A =
array([[143, 106, 127, 136, 150, 121],
       [128, 139, 106, 116, 113, 145],
       [ 99, 144, 131, 124, 128, 114]])
Indices start at 1.
The entry at row 1, column 3 is 127
Give the entry in row 3 and column 1.
Answer: 99
The entry in row 1 and column 1 is 143
The top-right entry -> 121
Give the entry just left of 116.
Answer: 106
Give the entry at row 2, column 1.
Answer: 128
Give the entry directly below 150.
Answer: 113
Give the entry just right of 144.
Answer: 131
The entry directly above 124 is 116
The entry just left of the largest entry: 136

Read these off the grid that follows. Rows and columns are numbered from 1.
1) Report the entry directly above 152.
2) Report the entry in row 3 and column 1.
3) Report the entry in row 1 and column 3.
4) Report the entry just right of the smallest entry.
5) Report the top entry of the column that holds the smallest entry.
6) Report the entry directly below 118.
7) Report the entry in the top-right corner.
8) Report the entry directly above 135.
118  141  102  104  144  122  120  145  145
152  139  103  153  132  100  146  125  131
142  139  141  108  134  116  148  122  142
133  121  135  119  146  134  153  139  120
1) 118
2) 142
3) 102
4) 146
5) 122
6) 152
7) 145
8) 141

Read these off the row that follows.
1) The entry just left of the largest entry?
2) The smallest entry?
3) The entry just left of 113?
[131 128 104 146 113 134 131 138 138 140 156]
1) 140
2) 104
3) 146

118	126	117	133	133	125	130	121	113	124
119	138	125	131	137	133	128	119	117	115
128	114	145	135	129	129	108	122	125	133
120	141	132	131	138	136	126	120	118	114
123	111	140	138	127	126	109	118	128	133
118	132	119	132	135	129	129	119	115	119
129	133	152	132	136	139	116	128	119	123
131	119	150	133	131	133	110	125	123	132
131	126	152	132	134	136	113	127	121	128
123	141	141	131	138	139	123	123	118	115
126	138	148	131	138	139	120	126	119	119
Rows and columns are numbered from 1.
Give the entry in row 2 and column 1.
Answer: 119
The entry at row 1, column 1: 118
Give the entry directly above 116.
Answer: 129
Give the entry just left of the smallest entry.
Answer: 129
The entry in row 1 and column 2 is 126
Give the entry just left of 145.
Answer: 114
The entry directly above the smallest entry is 128
Give the bottom entry of the column that holds the smallest entry.
Answer: 120
The top-right entry -> 124
The entry in the bottom-right corner -> 119
Give the entry in row 1 and column 3.
Answer: 117
The entry in row 2 and column 2 is 138
The entry just left of 122 -> 108
Give the entry in row 3 and column 1.
Answer: 128
The entry just right of 110 -> 125
The entry just left of 137: 131
Give the entry directly below the smallest entry.
Answer: 126
Give the bottom-left entry.
Answer: 126
